Moves between units:
J807 ξ J287
J807 α J301
J988 ξ J664
J988 α J119
J877 ξ J899
J877 α J284
J589 ξ J287
J589 α J401
J315 ξ J488
J315 α J386
J122 ξ J808
J122 α J620
J903 ξ J122
J903 α J664
J882 ξ J417
J882 α J256
J745 ξ J223
J745 α J551
J101 ξ J311
J101 α J995
J287 ξ J35
J287 α J524
J340 ξ J88
J340 α J913
J88 ξ J877
J88 α J269
J753 ξ J386
J753 α J593
J417 ξ J995
J417 α J545
J560 ξ J675
J560 α J934
J356 ξ J626
J356 α J88
J592 ξ J807
J592 α J311
J120 ξ J988
J120 α J223
J675 ξ J314
J675 α J614
J996 ξ J260
J996 α J231
J626 ξ J913
J626 α J877
J391 ξ J389
J391 α J356
J524 ξ J592
J524 α J732
J593 ξ J815
J593 α J251
J310 ξ J275
J310 α J311
J815 ξ J975
J815 α J882
J35 ξ J484
J35 α J903
J912 ξ J120
J912 α J745
J401 ξ J231
J401 α J815
J913 ξ J391
J913 α J899
J172 ξ J903
J172 α J420
J643 ξ J882
J643 α J275
J251 ξ J614
J251 α J458
J311 ξ J269
J311 α J131
J131 ξ J796
J131 α J882
J668 ξ J934
J668 α J815
J202 ξ J202
J202 α J311
J638 ξ J593
J638 α J260
J275 ξ J256
J275 α J668
J488 ξ J638
J488 α J996
J899 ξ J310
J899 α J484
J422 ξ J725
J422 α J314
J420 ξ J664
J420 α J120
J551 ξ J867
J551 α J35
J808 ξ J458
J808 α J172
J260 ξ J725
J260 α J808
J620 ξ J172
J620 α J589
J231 ξ J422
J231 α J675
J431 ξ J551
J431 α J287
J484 ξ J431
J484 α J807
J119 ξ J912
J119 α J874
J314 ξ J401
J314 α J84
J921 ξ J301
J921 α J389
J223 ξ J119
J223 α J867
J725 ξ J996
J725 α J401
J545 ξ J356
J545 α J310
J614 ξ J668
J614 α J183
J183 ξ J815
J183 α J122
J389 ξ J340
J389 α J626
J269 ξ J284
J269 α J796
J664 ξ J620
J664 α J314
J975 ξ J753
J975 α J638
J796 ξ J386
J796 α J417
J867 ξ J874
J867 α J484
J732 ξ J356
J732 α J745
J458 ξ J183
J458 α J420
J301 ξ J921
J301 α J340
J934 ξ J310
J934 α J815
J31 ξ J251
J31 α J874
J386 ξ J668
J386 α J815
J84 ξ J560
J84 α J31
J256 ξ J545
J256 α J934
J284 ξ J284
J284 α J88
J995 ξ J882
J995 α J643
J874 ξ J732
J874 α J431

The rows follow the links: the fewer symbols apart two units are, the more alike their rows tend to be.

Unit, then a row for it; each showing differs a little:
J310: -29 -28 -108 -57 -2 -114 9 73 108 113 212 30 -234 214 12 -41 18 11 -75 -13 15 4 -20 83 52 -134 -118 45 18 318 -19 86 2 -152 62 33 -23 85 214 -252 -71 -54 105 -40 -177 -2 -64 50 -23
J996: 76 -39 -21 -11 73 175 -25 -9 71 -46 -72 73 -130 -77 -5 49 -39 -71 52 1 -137 -58 28 -60 -15 -137 -108 54 -53 -238 79 134 -58 136 -297 1 222 -275 -1 -15 59 118 -151 -138 58 122 64 19 -6
J815: -69 -160 -66 -99 124 100 -43 155 102 -101 175 50 -219 -18 -96 -25 -51 29 66 52 -75 -54 45 0 -15 -182 -2 155 33 -3 -88 184 45 -22 -144 24 238 -66 131 -232 -12 26 -41 -26 -30 170 -59 84 -179
J664: 49 54 39 151 164 14 -88 -59 -174 -101 -16 -38 351 -113 -200 66 128 40 141 138 37 -71 -60 -72 -44 131 91 43 -9 16 -32 -106 76 100 137 138 -124 60 29 231 -33 -83 14 174 58 -19 36 41 26
J626: -211 -27 220 97 -211 -48 181 -84 109 124 71 31 32 81 110 106 48 -56 -90 -191 38 -3 -35 98 0 164 -63 -159 -25 189 47 -182 5 -7 126 -85 -37 135 -108 -154 162 -125 2 -13 22 -25 -96 -6 1
J101: 138 79 -158 -17 45 -149 -54 -2 23 130 149 37 -142 226 -7 -71 35 54 -43 58 15 -5 -61 -3 57 -162 -142 67 7 310 60 57 -19 -166 31 96 -63 61 245 -93 -126 -46 110 -65 -210 -35 -20 29 64
J183: 13 -66 20 92 227 92 -104 19 -67 -133 160 23 215 -130 -280 78 112 55 184 133 10 -121 -29 -44 -54 28 70 143 -4 108 -41 -10 136 85 28 169 31 30 125 46 -3 -149 -31 151 45 88 -22 113 -99
J202: 257 180 -143 77 45 -136 -79 -124 -22 169 8 64 -40 191 27 -23 95 0 -20 59 -29 -16 -122 -75 56 -107 -199 10 -69 203 148 -11 -92 -80 -12 100 -120 -25 166 59 -91 12 79 -124 -167 -86 58 -10 208
J131: 98 33 -150 -44 49 -126 -46 14 62 113 181 41 -185 214 -15 -71 37 35 -40 42 -3 -26 -64 20 59 -179 -140 87 -11 310 25 75 -13 -169 33 84 -19 65 252 -171 -111 -34 105 -52 -219 -2 -38 42 24
J975: -91 -150 -48 -123 65 147 -5 150 112 -89 90 22 -245 -65 -34 -23 -102 -7 8 -22 -67 -36 95 33 -16 -171 17 86 34 -120 -58 210 31 32 -208 -26 273 -150 54 -197 30 66 -87 -46 26 145 -34 64 -162
J668: -85 -144 -88 -127 102 85 -23 185 111 -58 193 28 -251 27 -102 -46 -40 13 18 23 -40 -72 49 59 -1 -171 17 115 61 74 -99 196 63 -49 -94 37 170 -22 176 -256 -30 2 -2 21 -50 119 -57 104 -201
J753: -94 -169 -47 -143 35 133 -16 165 112 -85 108 21 -262 -52 -16 -25 -103 1 28 -10 -56 -17 98 46 -13 -156 30 100 43 -104 -61 221 21 12 -188 -27 246 -112 61 -225 16 52 -66 -45 14 140 -43 56 -195
J391: -215 -33 229 91 -226 -17 190 -76 105 109 53 33 30 80 129 111 16 -37 -85 -180 43 23 -38 86 10 178 -53 -139 -23 162 54 -199 5 -8 109 -90 -11 116 -131 -149 175 -104 -3 -21 61 -16 -103 -9 1
J732: -22 64 17 -119 -190 -84 58 3 -57 -21 -240 -98 -16 -25 215 -107 -143 9 -133 -93 71 156 79 43 18 71 126 -141 48 -231 -75 -62 -51 -86 76 -198 -109 71 -225 149 -37 137 38 1 25 -126 33 -128 51
J420: 41 24 40 127 163 23 -76 -46 -156 -109 16 -41 341 -134 -197 36 106 59 131 129 65 -54 -38 -22 -42 152 132 49 16 46 -32 -91 109 86 151 129 -133 95 22 196 -32 -139 5 189 76 -3 12 41 -9
J314: 152 -14 -21 69 197 155 -107 -64 -44 -100 -80 47 97 -136 -125 83 17 -34 159 105 -129 -71 -9 -147 -44 -80 -50 108 -75 -225 75 65 -35 158 -205 97 154 -232 27 104 53 74 -127 -58 88 105 80 30 13
J275: -47 -89 -113 -107 48 -52 -18 136 87 17 248 26 -239 124 -60 -98 -22 72 -28 30 45 -25 9 73 38 -175 -21 118 48 252 -74 131 62 -150 13 30 74 100 211 -265 -90 -47 61 -8 -146 62 -81 76 -109
J422: 134 -12 -26 31 109 158 -49 -49 35 -38 -108 56 -64 -77 -31 88 6 -101 83 42 -172 -59 -17 -113 -10 -100 -111 63 -92 -237 101 93 -89 170 -273 55 187 -275 8 32 67 120 -137 -125 52 80 71 20 27

Each walk starts at a row. The symbols on each line, taken left to right, move it on to the next unit.
Answer with the unit's row; about right is enough.
-16 50 30 80 -52 -119 66 -88 79 171 171 86 -61 199 13 65 106 -21 -64 -52 36 -40 -94 64 37 -11 -175 -50 -60 391 93 -89 -10 -110 107 75 -71 108 151 -178 18 -138 93 -38 -131 -40 -82 40 75
ξ ξ ξ α α ξ α
-148 -6 179 109 -170 -63 146 -95 92 156 117 59 31 137 74 108 80 -23 -76 -137 39 -7 -73 92 5 129 -96 -110 -40 294 74 -192 3 -34 138 -26 -59 125 -32 -154 138 -141 27 -17 -14 -33 -118 31 47
ξ ξ α α ξ ξ α ξ
69 18 28 173 190 29 -84 -81 -128 -75 54 -8 325 -80 -237 83 155 44 168 140 28 -99 -71 -71 -46 88 42 89 -35 93 14 -86 90 90 93 170 -95 39 70 157 6 -141 -1 147 48 22 6 70 7
71 69 33 153 152 11 -83 -93 -169 -70 -14 -34 342 -89 -197 60 134 31 138 131 42 -71 -79 -74 -33 137 61 50 -12 55 6 -124 75 96 134 146 -157 47 19 232 -38 -116 16 144 52 -38 37 33 60
α ξ α ξ α α α α
19 89 -23 -113 -126 -57 20 15 -77 -40 -258 -114 23 -81 154 -115 -127 5 -103 -51 54 152 87 -1 12 59 139 -133 33 -303 -79 -14 -52 -38 52 -165 -108 31 -204 222 -76 138 31 23 46 -127 72 -140 52
ξ α α ξ ξ α ξ ξ
64 9 42 168 222 78 -91 -60 -115 -107 59 9 298 -108 -246 115 160 15 176 129 -6 -142 -67 -84 -42 87 25 82 -32 52 10 -69 84 143 55 191 -56 -1 77 148 16 -127 -20 127 61 14 8 69 1
84 -56 -28 35 161 198 -69 -21 35 -72 -29 73 -32 -101 -88 95 31 -77 95 63 -159 -101 12 -89 -16 -91 -73 79 -48 -187 62 111 -33 177 -281 65 207 -254 32 -3 86 67 -156 -87 86 117 52 49 -7
α ξ α α ξ
-30 24 24 -5 37 -31 -31 41 -175 -152 -114 -122 262 -170 -73 -57 -7 80 31 86 97 33 40 -1 -35 171 248 3 60 -119 -119 -88 81 23 173 -18 -173 125 -121 247 -62 -28 31 188 89 -62 43 -34 -30
ξ ξ ξ α α ξ ξ ξ
82 51 32 168 188 24 -85 -94 -144 -63 14 -11 338 -90 -207 94 160 34 162 139 28 -103 -80 -71 -25 106 44 66 -35 66 22 -118 68 107 115 176 -121 46 64 198 -28 -114 6 140 43 3 36 47 35
-88 -156 -77 -133 30 93 -13 169 127 -53 157 52 -287 -6 -15 -44 -86 9 -7 -2 -48 -30 64 51 -9 -184 -29 115 37 -11 -62 204 30 -31 -154 -28 230 -79 121 -264 -8 34 -39 -34 -36 132 -44 64 -178
α α α α α ξ α
-22 -110 -22 -107 60 185 -17 96 98 -96 44 45 -198 -92 -21 23 -76 -54 40 -24 -106 -34 73 -1 -23 -148 -27 68 1 -203 -19 192 -15 64 -251 -16 281 -201 27 -142 68 83 -112 -79 37 140 14 41 -122
α α ξ α α
-29 16 18 -20 10 -12 -15 63 -178 -142 -105 -139 226 -156 -42 -88 -25 81 12 45 119 60 69 37 -36 159 253 -29 80 -135 -125 -60 76 14 170 -51 -169 140 -132 238 -83 -26 31 185 94 -85 42 -60 -37
91 143 26 -2 -206 -101 53 -154 -13 126 -234 -17 -11 69 242 -23 -56 -67 -107 -116 -10 96 -1 -39 42 59 -78 -150 -42 -131 100 -100 -125 -46 16 -117 -122 -33 -179 143 14 115 16 -137 -12 -138 64 -117 178
ξ ξ ξ α α
-106 50 184 96 -246 -10 171 -133 90 145 -88 28 23 72 183 109 22 -78 -107 -201 11 47 -28 57 14 164 -110 -194 -62 41 107 -184 -68 34 39 -114 -59 23 -162 -41 162 -26 -13 -82 62 -84 -42 -58 101
ξ ξ ξ α α ξ α
-154 14 160 52 -253 -113 167 -72 105 163 30 27 -29 145 175 48 3 -27 -125 -174 63 61 -22 108 38 144 -83 -158 -21 183 52 -169 -41 -82 151 -110 -81 157 -100 -145 110 -70 41 -33 -19 -70 -76 -45 54
-198 -6 232 105 -226 -15 177 -86 108 126 23 41 46 69 158 138 40 -82 -79 -186 11 6 -41 81 3 187 -83 -166 -33 133 57 -185 -34 37 94 -92 -30 72 -146 -132 184 -88 -19 -31 54 -29 -98 -30 25
ξ ξ α α ξ α α ξ
10 -30 -123 -74 14 -81 -20 104 72 61 251 39 -202 163 -52 -90 -2 78 -48 20 37 7 -33 78 28 -139 -61 88 36 320 -15 105 49 -153 35 52 18 95 228 -229 -106 -89 93 -18 -174 24 -44 74 -54
α α α α α α ξ ξ
-212 -18 182 67 -241 -47 171 -37 109 124 78 16 -22 104 135 54 10 -4 -119 -174 79 55 -14 126 8 149 -51 -142 3 194 36 -164 10 -54 150 -115 -41 156 -104 -185 122 -97 40 1 21 -33 -102 -23 4
198 143 -151 35 28 -150 -35 -83 17 192 52 56 -117 238 22 -35 76 14 -60 25 -12 -5 -97 -20 62 -128 -191 21 -49 272 113 39 -65 -117 -4 85 -97 20 193 -37 -99 -31 104 -110 -196 -77 19 9 152
α ξ ξ ξ α α α ξ
-78 -55 -50 -75 -33 -95 43 99 102 81 253 43 -204 169 4 -54 6 42 -76 -47 58 3 -1 114 35 -103 -49 21 47 318 -43 58 46 -158 87 -1 14 139 173 -270 -49 -102 99 -7 -162 12 -85 65 -84
ξ ξ α α ξ ξ α ξ
-169 -7 202 101 -172 -67 170 -90 108 144 111 51 43 129 72 105 79 -37 -77 -155 64 -7 -75 97 20 135 -82 -120 -46 262 68 -183 11 -16 149 -35 -59 138 -54 -160 144 -148 26 3 8 -36 -111 5 37
